Each row has a name. After each piece below comes the name of the row it's from, unless a question asks for something else. Each question is about the rows just above it. Some pieces are copies with a little noise. Places in a row count from 1.

sopi: [133 106 108 199 125 167 184 118  74 103 171 163 119 108 125 128 163  96
 139 120  93 166 148  90 121 167 111 107 112]
tudeb: [125 122 108 199 125 167 184 118  74 103 171 163 119 108 125 128 163  96
 139 120 138 101 123  96 106 136 145 127 121]
mevu: [163 163 154 129 144  63  56 134 134 173 122 103 181 168 132 152 138 136
 152 126 152 184 101 110 139 149 126 122 160]
key -> tag
[111] -> q544
[146] -> q750
[129] -> q597
[126] -> q412
[145] -> q22
[122] -> q846
[125] -> q536
Look up the entry of mevu at place 27 in the table:
q412
which: [136 152 126 152 184 101 110 139 149]
mevu
Which row holds [133 106 108 199 125 167 184 118  74 103 171 163 119 108 125 128 163  96
 139 120  93 166 148  90 121 167 111 107 112]?
sopi
which: [126 122]
mevu
which: [133 107 108 199 125 167 184 118  74 104 170 163 119 108 126 128 162  96
 138 119  92 165 148  89 121 166 111 108 111]
sopi
which: [163 162 155 129 144  63  56 133 133 173 122 103 180 168 132 151 138 136
 153 126 151 184 101 110 138 149 126 122 160]
mevu

Buze: [126 189 131 122]
rimop: [108 114  79 106]
Dad: [126 189 144 122]
key -> tag
[79] -> q958
[131] -> q849
[144] -> q506
[189] -> q281
[78] -> q162
[145] -> q372
Look up the entry of Dad at place 3 in the table:
q506
which: [124 190 131 121]
Buze
which: [108 114  79 106]
rimop

fonog: [136 122 127 133 133 127 130 129 128 129 115 138 120 128 134 124 125 105
 140 121 137 126 118 132 121 124 125 129 147 140 129 140 132 125 132 123
 129 114 142 127 121 134 126 124 123 124 135 136 123 138 135 130 131 129
 114 124 125 131 124 123 120 133]
deta: [136 122 127 133 133 127 130 129 128 129 116 138 122 128 134 126 125 121
 128 121 137 129 123 132 133 124 126 129 147 128 125 129 132 125 132 123
 129 120 142 127 130 134 126 124 131 124 135 136 123 135 131 117 131 133
 117 124 125 131 124 131 121 131]
Dufot: [102 122 119 168 169 127 112 144 147 104  89 138 120 128 141 126 125  65
 112 121 119 129 178 132 133 125 170  93 146  98 122 169 132 112 132  70
 129 114 150 117  75 189 120 124 131 142 179  95 123 152 135 107 152 121
  83 160  96 109  71 101 121 137]
geda: [102 122 119 168 169 127 112 144 147 104  89 138 120 128 141 126 125  65
 112 121 119 129 178 132 133 125 170  93 146  98 111 169 132 112 132  70
 129 114 150 117  75 189 120 124 131 142 179  95 123 152 135 107 152 121
  83 160  96 109  71 101 121 137]
which: [133 122 127 131 133 127 132 128 126 130 113 136 120 128 132 123 124 104
 143 121 137 126 117 133 121 122 128 126 146 140 127 140 132 126 132 122
 129 114 142 128 122 137 127 124 123 122 135 136 123 138 135 131 130 128
 116 123 124 131 125 122 120 132]
fonog
key -> tag
[106] -> q540
[121] -> q657
[128] -> q52
[64] -> q778
[65] -> q878
[120] -> q59
[105] -> q16
The tag of Dufot, keyed by place 18:
q878
Where do [102 122 119 168 169 127 112 144 147 104  89 138 120 128 141 126 125  65
 112 121 119 129 178 132 133 125 170  93 146  98 122 169 132 112 132  70
 129 114 150 117  75 189 120 124 131 142 179  95 123 152 135 107 152 121
  83 160  96 109  71 101 121 137] appear?
Dufot

mag: [151  78 117 130 110 123 124 117 126 106 140 100 123 110 148 153 127 151
 130 142 115]
Rizo: [158 161 137 114  86 138 121 153 105 116 129 133 145 141 130 123 113 146
 104 124 145]
godo: [140 106  86 100 117 128 137 144 150 106 140 100 123 110 148 153 127 151
 115  94 126]
Pagu: [124 123 117 126 130 151 110 117  78 128 113 129  74 129 172 134 162 120
 140 130 143]
tusag: [161 158 137 114 110 118 127 131 155 140 114 124 144  78 129 133 125 120
 151 169 135]
Table of tags by key:
[152] -> q554
[153] -> q533
[123] -> q557
[144] -> q108
Look up the entry of godo at place 16 in the table:
q533
which: [124 123 117 126 130 151 110 117  78]
Pagu
which: [159 161 139 112  87 137 123 151 105 117 130 130 144 142 130 121 113 145
 105 126 145]
Rizo
which: [158 161 137 114]
Rizo
Which row holds [140 106  86 100 117 128 137 144 150 106 140 100 123 110 148 153 127 151
 115  94 126]?
godo
[151  78 117 130 110 123 124 117 126 106 140 100 123 110 148 153 127 151
 130 142 115] is in which row?
mag
which: [123 113 146 104 124]
Rizo

denuk: [121 135 129 130 125 128 133 124 113 133 142 133 134 128 145 137 125 108
 131 138 116 129 126 135 133 140 126 132 125 122 124 117 139 136 112 133
 120 117 136 125 127 138 126]
bik: [116 133 129 131 120 129 131 120 113 132 141 134 136 125 148 138 125 111
 135 138 114 128 126 138 129 140 129 130 124 127 124 115 142 138 115 137
 118 113 132 121 129 140 128]
ropu: [119 142 113 126 129 111 141 136 131 113 115 126 134 125 154 140 107 124
 151 117 119 108 136 129 130 134 122 113 135 114 122 144 135 136 151 112
 110 137 130 110 148 129 119]
Kogaf: [118 134 129 129 124 129 136 122 113 131 142 133 132 126 145 137 127 111
 133 139 117 131 123 135 130 138 127 130 126 122 124 117 140 137 117 135
 117 117 137 124 127 139 127]
lut: [132  97 124 111 126 125 132 126 119 116 129 128 123 131 114 135 138 113
 124 131 121 147 114 128 125 129 149 140 123 138 119 134 148 122 139 109
 125 137 135 119 121 131 130]
roza: [137 129 138 124 125 127 121 132 123 130 124 136 139 137 135 123 136 128
 142 116 135 117 143 120 126 131 136 118 115 122 141 136 130 133 133 124
 119 137 126 131 133 136 115]
ral: [141 118 103 127 127 134  98  70 130 113 126 118 131 128 137 131 125 119
 141 139 123 151 134 143 129 143 133 129 120 105 134 109 130 102 115 161
 138 150  98 103 134 143 152]
Vif: [171 136 149 126 149 128 159 141 161 118 124  93 130 139 134 131 168 116
  75 108 174 175 134  86 152 124  99 132 140  73  94 142 100  89 118 109
 125 143 152 143  98 116 118]
which: [120 141 113 125 129 111 141 136 130 114 115 126 134 125 154 139 106 125
 152 117 119 108 136 129 130 133 122 112 136 114 122 144 135 137 151 112
 111 137 130 109 148 129 120]
ropu
key -> tag
[109] -> q988
[124] -> q744
[137] -> q103
[142] -> q416
Join bik by its entry at place 36:
q103
which: [118 132 129 129 124 129 136 121 112 132 142 132 131 125 145 138 126 112
 133 139 118 132 124 136 131 137 127 131 125 122 124 117 140 137 116 138
 117 117 136 124 128 139 126]
Kogaf
Where do [171 136 149 126 149 128 159 141 161 118 124  93 130 139 134 131 168 116
  75 108 174 175 134  86 152 124  99 132 140  73  94 142 100  89 118 109
 125 143 152 143  98 116 118] appear?
Vif

Lafi: [137 116  99 160  67 110]
doli: [163 161 143  72  67 183]
zev: [163 161 143  72 133 183]
which: [163 161 143  72 133 183]
zev
which: [163 162 142  72  67 183]
doli
which: [164 160 142  72 133 182]
zev
which: [160  67 110]
Lafi
tags:
[183] -> q829
[132] -> q732
[111] -> q284
[133] -> q253
[182] -> q141
[110] -> q96
Join zev by its entry at place 6:
q829

mosu: [145 126 155 106  82 114 133 139 120 117 171 113 139 129 148 122 127 117
 133 130 146 100 158 109 147 117 114 153 140 114 187]
tavi: [121 121 130 151 145 145 103 119 159 147  86 120 110 127 108 163 129 144
 135 146  72 114 122 113  75 146 146 119 147 167  61]
zapi: [126 132 105 143 146 115  98 108 131 157 114 166 130 114 122 104 119 130
 138 138  87 100 137 147 128 106 135 106 128  99 113]
Porep: [121 121 130 151 145 145 103 119 159 147  86 120 110 127 108 163 129 144
 135 146  72 114 122 113  75 155 146 119 147  95  61]
which: [143 126 155 106  83 115 132 138 121 117 171 112 139 130 150 120 126 116
 135 127 146 103 158 110 145 117 114 155 139 116 186]
mosu
which: [121 122 131 151 145 144 102 119 158 147  86 120 109 128 109 164 128 145
 134 145  72 114 122 113  74 155 145 119 146  95  60]
Porep
key -> tag
[146] -> q241
[99] -> q29
[145] -> q311
Look up the entry of zapi at place 5 in the table:
q241
which: [121 121 129 151 144 146 103 118 159 147  86 120 110 127 107 164 129 144
 135 146  71 114 121 112  75 145 146 118 147 167  61]
tavi

Fole: [126 151 147 138 118 156 112 122]
tuton: [130 180  91 116 132  98 121 132]
rinup: [131  88 113 119 140 101 150 133]
bapog: [118 126  91 132 116  98  98 139]
tags:
[133] -> q211
[98] -> q386
[132] -> q852
[122] -> q492
[99] -> q390
[139] -> q591
[140] -> q230
Look up the entry of bapog at place 8 in the table:
q591
which: [127 150 147 138 117 156 112 122]
Fole
Which row holds [131  88 113 119 140 101 150 133]?
rinup
which: [130  89 111 118 138  99 148 133]
rinup
which: [ 91 116 132  98]
tuton

dav: [111 128 135 162 117 129 135]
rusu: [110 137 130 126 180 144 111]
Bodog: [126 122 123 138 128 133 127]
Darus: [ 95 151 139 123 188 140 118]
Kep: [119 117 123 157 135 139 121]
Busa: [138 128 133 130 105 128 130]
key -> tag
[139] -> q945
[144] -> q568
[157] -> q772
Join Kep by its entry at place 6:
q945
which: [138 128 133 127]
Bodog
which: [119 117 123 157 135 139 121]
Kep
Where do [110 137 130 126 180 144 111] appear?
rusu

